Below are the code and all the weights of a small trained network. Each question names an input and a class and asks about switching units off, where a switched-off unit gives its printed mean instead of its output.

import numpy as np


def w(rows, s, z=0):
    codes = np.array(rows[::2]) - 128.0
    scale = np.full(codes.shape[1], s)
    scale[-1] = z or s
    return codes * scale


def norm(h):
    return h / np.sqrt((h * h).mean(-1, keepdims=True) + 1e-5)


def f(y):
    return y / 2 * (1 + np.tanh(0.7978845608 * (y + 0.044715 * y**3)))


def log_softmax(a):
    a = a - a.max(-1, keepdims=True)
    return a - np.log(np.exp(a).sum(-1, keepdims=True))


def net(x, mask):
    res = np.array(x, float).reshape(1, 7) / 4 @ E
    u = 0
    for l in range(2):
        y = f(norm(res) @ A[l][:, :-1].T + A[l][:, -1])
        res = res + np.where(mask[u : u + 14], y, B[l][:, -1]) @ B[l][:, :-1]
        u += 14
    return log_softmax(norm(res)[-1] @ U[:, :-1].T + U[:, -1])


A, B = {}, {}
E = w([
[75,74,123],'x0',
[130,76,255],'x1',
[82,231,161],'x2',
[65,155,140],'x3',
[106,150,192],'x4',
[76,140,63],'x5',
[65,75,120],'x6',
],0.0085)
A[0] = w([
[87,79,167,169],'L0N1',
[188,121,153,144],'L0N2',
[126,86,102,37],'L0N3',
[183,119,149,145],'L0N4',
[106,101,122,86],'L0N5',
[84,136,123,81],'L0N6',
[90,249,141,3],'L0N7',
[84,55,176,116],'L0N8',
[124,134,134,76],'L0N9',
[253,89,192,208],'L0N10',
[189,119,162,170],'L0N11',
[103,95,124,113],'L0N12',
[91,151,129,94],'L0N13',
[45,44,166,104],'L0N14',
],0.016,0.0024)
B[0] = w([
[127,123,197,175],'L0N1',
[175,137,104,170],'L0N2',
[156,63,138,141],'L0N3',
[175,137,111,165],'L0N4',
[100,102,137,133],'L0N5',
[53,143,143,136],'L0N6',
[144,233,132,201],'L0N7',
[119,108,214,188],'L0N8',
[117,149,140,123],'L0N9',
[253,127,86,254],'L0N10',
[181,128,100,180],'L0N11',
[96,96,142,139],'L0N12',
[77,151,151,138],'L0N13',
[53,85,223,198],'L0N14',
],0.029,0.0093)
A[1] = w([
[126,220,147,132],'L1N1',
[104,8,86,185],'L1N2',
[132,103,140,71],'L1N3',
[189,126,189,173],'L1N4',
[115,203,132,23],'L1N5',
[190,181,169,203],'L1N6',
[138,106,153,43],'L1N7',
[106,130,109,80],'L1N8',
[73,88,51,148],'L1N9',
[155,201,182,139],'L1N10',
[100,85,96,104],'L1N11',
[91,94,74,171],'L1N12',
[162,174,152,254],'L1N13',
[122,176,127,62],'L1N14',
],0.016,0.0017)
B[1] = w([
[67,94,44,216],'L1N1',
[195,239,181,186],'L1N2',
[146,145,160,132],'L1N3',
[104,30,125,229],'L1N4',
[75,131,85,181],'L1N5',
[89,61,65,253],'L1N6',
[149,137,168,138],'L1N7',
[116,156,131,120],'L1N8',
[162,253,123,145],'L1N9',
[99,58,84,223],'L1N10',
[142,191,145,130],'L1N11',
[159,215,130,135],'L1N12',
[100,83,78,216],'L1N13',
[96,136,100,154],'L1N14',
],0.032,0.0069)
U = w([
[169,230,141,76],'0',
[153,87,99,255],'1',
[55,119,219,117],'2',
[28,154,34,105],'3',
[250,75,79,108],'4',
[170,56,232,76],'5',
],0.017,0.0068)

Each question gives the input, the list of numbers given to net, and the class t.
The units are the neurons (one row each of A and B). Each row of codes is followed by its name. A weight is (code - 128) times the scale printed after its matrix; where a second scale follows, it is the last column's (A, B and U).
mask holds one flag per neuron, layer by layer. A switched-off neuron (its flag False) gives its mean, the last column of its row in B, instead of its output. The means were averaged over made-up inputs and are rounded, as every weight is.
A unit's drop is (log p(t) with every unit on - log p(t) with that unit switched off) / (log p(t) with every unit on - log p(t) with every unit switched off).
The circuit of an input: a set's keep is (log p(t) with only the set's units on - log p(t) with every unit switched off) / (log p(t) with every unit on - log p(t) with every unit switched off). Starting from the 12 units with the biggest drops (on a tie, the unit counted first), units are removed one at a time, each time the one whose removal leaves the highest keep (on an exact tie, the one counted first), for as long as the keep stays at least 0.8.
units of the circuit, in order: the units of the circuit, biggest drop first
top k neurons: the k neurons with the biggest drops, biggest first
k most important neurons of layer l: the k neurons of layer l with the biggest drops, biggest first
drop when u is switched off: that unit's drop, to one decimal
input [4,3,-6,-4,-6,7,8], class 2: units of the circuit, in order => [L0N10, L0N14]
input [-3,6,5,5,3,-2,4], class 2: units of the circuit, in order => [L0N10]
input [-2,6,-2,-4,4,0,3], class 5: 2 most important neurons of layer 0 => [L0N14, L0N8]
input [5,-3,4,-1,2,5,4], class 2: 2 most important neurons of layer 1 => [L1N6, L1N13]
input [8,2,7,7,1,2,1], class 2: 2 most important neurons of layer 0 => [L0N14, L0N10]
input [-4,-2,-1,1,0,1,7], class 0: 2 most important neurons of layer 0 => [L0N7, L0N8]
input [6,-5,-1,-3,-5,0,-7], class 0: top 2 neurons => [L0N7, L0N10]
input [5,1,5,5,5,-6,1], class 2: 2 most important neurons of layer 0 => [L0N10, L0N14]
input [4,7,-8,-2,-2,-5,1], class 5: top 2 neurons => [L0N14, L0N8]
input [-1,-8,-4,-5,-4,-4,6], class 0: drop when L0N10 is switched off => 0.3
input [7,8,-8,4,-5,-4,2], class 5: drop when L1N8 is switched off => 0.0
input [3,4,8,2,8,5,-4], class 3: drop when L0N7 is switched off => 0.1
